Below is a small trained network, with its code and all its weights. Each question gives an input and a target symbol and asks what happens when units are switched off, that is, made to give their printed mean instead of their output.

import numpy as np


def w(rows, s, z=0):
    codes = np.array(rows[::2]) - 128.0
    scale = np.full(codes.shape[1], s)
    scale[-1] = z or s
    return codes * scale


def f(y):
    return y / 2 * (1 + np.tanh(0.7978845608 * (y + 0.044715 * y**3)))


def softmax(a):
    e = np.exp(a - a.max(-1, keepdims=True))
    return e / e.sum(-1, keepdims=True)


def log_softmax(a):
    a = a - a.max(-1, keepdims=True)
    return a - np.log(np.exp(a).sum(-1, keepdims=True))


def net(x, mask):
    ids = ['Σαβζηξπτφ'.index(c) for c in x.split()]
    T = len(ids)
    res = E[ids] + P[:T]
    r = res
    for j in range(3):
        rows = slice(3 * j, 3 * j + 3)
        q, k, v = (r @ M[0][rows].T for M in (Q, K, V))
        z = softmax(np.where(np.tri(T) > 0, q @ k.T / 3**0.5, -1e9)) @ v
        o = O[0][rows]
        res = res + np.where(mask[j], z, o[:, -1]) @ o[:, :-1]
    y = f(res @ A[0][:, :-1].T + A[0][:, -1])
    res = res + np.where(mask[3:7], y, B[0][:, -1]) @ B[0][:, :-1]
    return log_softmax(res[-1] @ U[:, :-1].T + U[:, -1])


Q, K, V, O, A, B = {}, {}, {}, {}, {}, {}
E = w([
[24,186,176,43,108,147],'Σ',
[77,172,147,171,147,86],'α',
[40,193,61,168,130,83],'β',
[74,87,101,174,127,101],'ζ',
[18,112,131,142,131,169],'η',
[174,158,141,181,58,56],'ξ',
[119,182,105,79,2,111],'π',
[73,37,191,94,61,185],'τ',
[106,67,118,167,17,144],'φ',
],0.014)
P = w([
[171,93,71,18,188,124],'0',
[109,92,84,161,105,81],'1',
[191,227,141,127,148,157],'2',
[103,80,191,142,91,100],'3',
[166,246,138,145,162,163],'4',
[88,80,230,153,94,121],'5',
[156,249,147,173,173,168],'6',
],0.015)
Q[0] = w([
[76,18,69,61,161,135],'h0',
[121,175,124,75,110,93],'h0',
[208,42,126,188,97,146],'h0',
[154,191,157,170,88,130],'h1',
[157,252,132,255,154,152],'h1',
[61,70,105,165,170,138],'h1',
[110,40,91,116,112,111],'h2',
[91,16,136,166,148,58],'h2',
[154,73,159,119,163,37],'h2',
],0.014)
K[0] = w([
[71,74,138,71,144,147],'h0',
[90,169,84,108,99,108],'h0',
[192,57,107,155,99,112],'h0',
[155,119,81,86,247,166],'h1',
[214,111,39,90,171,95],'h1',
[132,145,175,92,84,121],'h1',
[87,100,143,200,113,150],'h2',
[81,142,192,195,128,133],'h2',
[152,182,151,187,113,138],'h2',
],0.016)
V[0] = w([
[95,170,87,183,116,147],'h0',
[90,167,192,181,89,114],'h0',
[115,107,170,155,125,129],'h0',
[182,26,171,96,121,221],'h1',
[84,180,59,156,224,135],'h1',
[131,157,45,81,64,185],'h1',
[47,151,107,137,126,239],'h2',
[114,15,47,193,132,80],'h2',
[123,120,115,119,254,153],'h2',
],0.011)
O[0] = w([
[144,69,131,138,146,132,183],'h0',
[123,98,97,64,134,118,241],'h0',
[137,141,112,80,75,98,94],'h0',
[129,68,141,45,46,213,174],'h1',
[167,171,96,74,192,70,81],'h1',
[66,135,34,99,100,135,253],'h1',
[179,179,2,89,90,93,106],'h2',
[109,78,190,75,100,39,141],'h2',
[187,148,167,53,192,166,97],'h2',
],0.011,0.0052)
A[0] = w([
[118,208,138,105,133,212,251],'n0',
[191,101,171,97,201,123,98],'n1',
[80,88,193,165,97,100,126],'n2',
[109,196,151,166,254,143,52],'n3',
],0.0094,0.0025)
B[0] = w([
[149,46,116,183,117,136,229],'n0',
[154,38,177,171,183,12,147],'n1',
[163,196,94,106,159,163,254],'n2',
[206,181,132,145,80,78,194],'n3',
],0.011,0.015)
U = w([
[174,128,101,2,185,147,52],'Σ',
[163,61,161,148,100,140,49],'α',
[109,189,116,8,114,121,254],'β',
[187,91,169,160,94,117,26],'ζ',
[207,122,97,121,144,165,43],'η',
[121,75,154,197,115,130,115],'ξ',
[144,193,195,152,103,154,241],'π',
[148,77,163,97,147,123,109],'τ',
[189,166,139,67,124,119,16],'φ',
],0.0066,0.0049)

Each question gives the input, a string of symbols that net reads in full, and the target symbol t.
The units are the heads (3 rows each of Q, K, V and O) and the neurons (one row each of A and B). Each row of codes is followed by its name. A weight is (code - 128) times the scale printed after its matrix; where a second scale follows, it is the last column's (O, A, B and U).
mask holds one flag per unit, heads first, then neurons. A switched-off unit (its flag False) gives its mean, the last column of its rows in O or B, instead of its output. The means were averaged over made-up inputs and are rounded, as every weight is.
A unit's drop is (log p(t) with every unit on - log p(t) with that unit switched off) / (log p(t) with every unit on - log p(t) with every unit switched off).
The circuit of an input: a set's keep is (log p(t) with only the set's units on - log p(t) with every unit switched off) / (log p(t) with every unit on - log p(t) with every unit switched off). Starting from all 7 units, units are removed one at a time, each time the one whose removal leaves the highest keep (on an exact tie, the one counted first), for as long as the keep stays at least 0.8.
circuit, biggest first: the units of the circuit, biggest drop first
most important unit: the unit with the biggest drop
top k neurons: the k neurons with the biggest drops, biggest first
which heads matter: for each layer, one digit per head in row order, 1 if its drop is at least 0.15 and else 0, layers parted by /
input Σ ξ α Σ Σ τ, target β: most important unit -> n2
input τ Σ η, target α: circuit, biggest first -> h1, n0
input Σ Σ π, target η: circuit, biggest first -> h2, n0
input ζ Σ α ζ ξ, target τ: top 2 neurons -> n1, n2
input Σ π Σ ζ, target β: which heads matter -> 001
input ζ ξ β ξ ζ, target τ: which heads matter -> 001
input η ξ Σ, target Σ: circuit, biggest first -> h2, h1
input π φ ξ Σ ζ, target ξ: which heads matter -> 011
input φ η τ π, target β: circuit, biggest first -> n0, h2
input β φ α β Σ, target φ: circuit, biggest first -> h1, n3
input π η Σ τ η Σ α, target ξ: top 2 neurons -> n2, n3
input ζ Σ ζ ζ β, target τ: which heads matter -> 101
input α Σ φ Σ Σ ξ ξ, target ζ: top 3 neurons -> n1, n3, n2
input Σ π Σ Σ ζ β, target β: circuit, biggest first -> n0, h1
input Σ Σ ζ ζ Σ η, target β: top 3 neurons -> n0, n1, n3
input η ξ ξ π τ ζ, target β: circuit, biggest first -> n2, n0, h2
input α Σ η Σ Σ, target ζ: top neuron -> n1
input η ξ β ξ ζ ξ Σ, target Σ: circuit, biggest first -> h2, h0
input Σ η Σ β β Σ, target ξ: top 3 neurons -> n2, n0, n3
input Σ φ τ, target η: circuit, biggest first -> h2
input η ξ ζ, target Σ: which heads matter -> 011
input ζ ζ Σ ξ Σ, target τ: which heads matter -> 001
input β Σ Σ φ Σ Σ ξ, target φ: which heads matter -> 010
